[128 = 0]

[125 138 142 129 122 118 138 135 125 168 126 133 130   4 139 132 139 119
 114 118 101 132 119 128] : DR > <46>
[133 159 164 103 123 123 123 136 139 138 123 157 126   4 158 127 123 141
 128 140 125 121 137  88] : Cq > <32>
[133 164 129 124 123 139 146 136 164 141 132 131 146 122 138 131 123 122
 118 132 133 124  76 131] : NG > <36>
[140 174 131 126 115 129 138 136 167 141 123 143 137  94 151 130 125 118
 126 147 130 113  51 126] : NG > <24>
[137 144 121 130 124 118 149 142 142 177  94 119 145  58 117 128 139 120
 110 129 106 132 104 137] : DR > <46>
[126 143 108 127 123 122 147 129 131 142 125 136 140 120 129 121 129 136
 118 127 121 130 160 114] : Cq > <33>
[132 154 117 114 131 134 134 141 151 167 131 130 150 156 138 124 129 117
 116 146 129 132 125 134] : NG > <36>
[128 139 130 121 136 116 146 148 127 209 135 113 140  47 115 130 137 122
  91 136  99 133 140 134] : DR > <46>
[125 128 118 120 125 130 137 136 122 144 130 136 139 103 132 122 135 136
 125 131 121 127 153 116] : Cq > <33>
[127 141 112 124 130 121 157 138 157 171 132 135 135  86 114 123 142 136
 122 129 115 122 129 124] : DR > <44>
[133 148 119 106 131 128 134 142 151 187 121 133 138  67 141 131 141 131
 109 117 132 134 134 129] : NG > <29>
[137 154 146 117 125 115 143 132 130 125 119 147 126   4 146 122 133 140
 124 101 120 129 125 101] : Cq > <33>
[135 151 138 112 124 128 155 118 134 137 126 146 133  55 134 119 122 144
 125 118 125 134 125 108] : Cq > <32>
[130 134 136 124 131 123 128 137 134 168 132 121 136  52 136 136 143 124
 121 141 114 133 130 131] : DR > <46>
[130 149 118 116 126 131 171 125 131 136 130 135 142  66 140 122 130 137
 126 114 104 130 104 103] : Cq > <45>
[131 174 146 109 126 131 122 136 163 153 128 146 137  39 153 134 124 145
 107 131 132 118 101 108] : NG > <24>
[129 163 139 128 130 129 152 136 135 158 133 133 137 134 127 123 129 123
 125 159 129 121 102 131] : NG > <24>
[113 151 134 112 115 126 142 134 140 155 131 145 136  82 151 126 134 129
 116 135 114 129 152 113] : DR > <44>
[132 150 136 135 120 121 164 141 140 147 127 148 138  55 145 118 137 127
 127 149  83 129 118 110] : DR > <38>
[132 150 128 116 122 125 130 135 152 165 134 132 136 109 136 118 148 125
 120 178 109 132 151 119] : DR > <38>
[133 148 130 129 131 128 147 137 127 168 122 134 139  52 138 130 135 118
 122 124 109 133  79 135] : DR > <46>
[134 144 143 127 123 130 154 126 114 116 117 149 127   8 152 120 123 137
 132 108 117 128 103  91] : Cq > <33>
[129 154 134 130 120 118 158 144 148 178 129 141 130  57 134 131 121 126
 116 117 124 119 113 120] : NG > <29>
[134 147 113 130 126 135 161 128 149 137 130 129 130 183 123 119 127 124
 139 162 125 130  88 129] : NG > <36>
[131 150 160 131 125 120 154 140 108 157 125 131 128   4 136 128 129 122
 115 107 105 129 109 125] : DR > <46>
[128 125 123 127 134 123 160 132 108 181 132 113 136  94 110 121 138 120
 122 135  90 133 123 135] : DR > <46>
[126 156 133 121 137 121 152 125 137 180 136 124 137  57 127 130 133 124
 116 133 100 124 114 122] : DR > <46>
[134 147  94 121 133 135 137 133 149 180 135 127 148 234 135 118 133 119
 127 176 134 128 110 141] : NG > <24>
[120 156 146 120 109 133 145 135 129 135 117 163 127  45 158 132 117 136
 116  88 138 121 142  95] : Cq > <33>
[132 125 121 114 127 125 121 124 116 113 118 132 140  97 134 133 134 138
 120 117 121 131 164 107] : Cq > <33>
[134 157 136 125 123 132 179 135 161 177 111 145 130  37 171 127 126 122
 126  77 109 129  41 112] : NG > <29>

[131 125 131 138 136 115 134 129 146 131  85 154 134 123 135 107 148 126
 149 117 126 112 132 129] : [59] > <69>
[122 135 140 139 127 119 127 149 136  99 101 122 128 133 126 119 140 135
 145  96 131  76 120 130] : [53] > <78>
[130 123 142 121 114 148 129 138 123 111 129 126 138 133 132 149 142 129
 131 104 129  78 108 125] : [55] > <75>
[141 140 142 135 125 116 129 133 136 115 102 146 123 131 136 121 138 130
 141 106 130 104 116 128] : [53] > <78>
[120 132 117 138 139 115 125 134 184  86  69 179 127 138 129 106 143 133
 151 109 133  56 125 139] : [59] > <77>
[128 122 139 128 139 122 122 131 150 110 106 119 139 134 132 110 126 126
 116 110 113  87 118 145] : [52] > <62>
[128 137 145 131 122 142 133 128 113 112 120 141 134 134 125 132 145 129
 131  87 128  69 126 143] : [55] > <65>
[127 140 142 132 122 113 131 124 137 106  92 134 122 127 120 106 142 129
 142 104 122 108 122 119] : [53] > <78>
[131 120 147 129 122 136 141 130 145 105  84 128 128 139 134 121 143 176
 144 112 115 102 117 113] : [53] > <78>
[133 128 128 138 134 117 117 136 188 150  73 131 118 128 129 113 141 131
 151 123 109  39 131 124] : [59] > <77>
[110 129 117 142 127 114 110 127 154 122  88  87 129 127 142 114 139 133
 152 141 125  39 126 124] : [52] > <60>
[131 126 126 136 122 106 112 139 142 138 101 144 128 121 121 114 132 129
 135 122 134  59 128 123] : [59] > <69>
[126 136 127 131 126 112 122 125 145 133  94 148 119 123 122 121 146 128
 143 115 125  47 131 122] : [59] > <69>
[123 142 145 122 126 127 140 128 118  94 103 135 128 136 140 127 145 141
 140 101 135  85 126 119] : [53] > <78>
[134 118 142 136 132 115 132 125 154 116  84 166 126 123 122 109 143 156
 150 112 107  81 133 138] : [59] > <77>
[125 125 131 139 135 119 130 135 167 118  78 155 128 116 124 110 145 125
 166 127 124  39 131 128] : [59] > <77>
[133 138 141 159 137 113 161 139 162 117  91 163 126 118 124 103 145 126
 146 107 126  71 141 126] : [59] > <69>
[132 138 133 138 135 117 130 138 158 107  90 159 131 125 135 106 142 130
 149 117 119  72 125 126] : [59] > <69>
[119 133 125 133 127 139 134 128 147 106  97 149 114 133 139 128 128 125
 147 105 120 110 111 124] : [53] > <72>
[122 126 125 133 141 117 138 126 138  85 104 125 119 143 135 115 139 135
 142 115 130 117 119 130] : [53] > <78>
[130 124 139 134 136 124  75 126 170 111  85 155 108 115 128  97 141 120
 152 112 123  83 126 100] : [59] > <77>
[125 136 126 140 141 109 135 127 169 117  76 163 123 119 118 101 149 127
 150 122 135  47 122 133] : [59] > <69>
[134 133 122 135 139 112 122 139 153 120  81 130 135 127 142 112 152 129
 149 121 122  45 133 118] : [52] > <62>
[125  39 134 143 121 152 138 141 133 112  98 116 129 132 136 114 140 132
 142 115 126  87 120 109] : [53] > <78>
[134 138 156 132 149 123 128 141 149 102  91 143 127 125 163 112 139 144
 149 104 130 122 135 123] : [53] > <72>

[100 131 139 128 117 132 136 131 126 134 138 122 127 117 136 135 138 130
 133 126 125 126 120 129] : (15) > (39)
[138 136 122 128 134 132 118 132 136 126 119 133 130 128 125 125 120 118
 129 124 125 127 126 141] : (7) > (37)
[149 152 122 131 123 132 118 127 121 120 116 137 129 136 125 124 114 117
 115 123 126 129 131 120] : (7) > (37)
[112 137 130 122 114 127 139 130 113 136 132 125 126 122 136 128 134 123
 140 123 128 130 123 123] : (15) > (22)
[118 155 120 123 111 132 125 129 122 127 122 127 133 125 139 126 129 130
 118 122 129 127 127 125] : (7) > (23)
[ 97 125 136 125 110 133 149 134 131 129 132 123 121 118 134 128 138 132
 131 122 125 126 126 134] : (15) > (22)
[118 146 124 126 114 128 128 138 127 127 121 123 124 124 130 128 129 127
 123 124 127 128 127 130] : (13) > (27)
[109 158 129 126  96 132 128 140 129 131 121 118 122 116 147 119 125 136
 116 119 119 125 130 131] : (13) > (30)
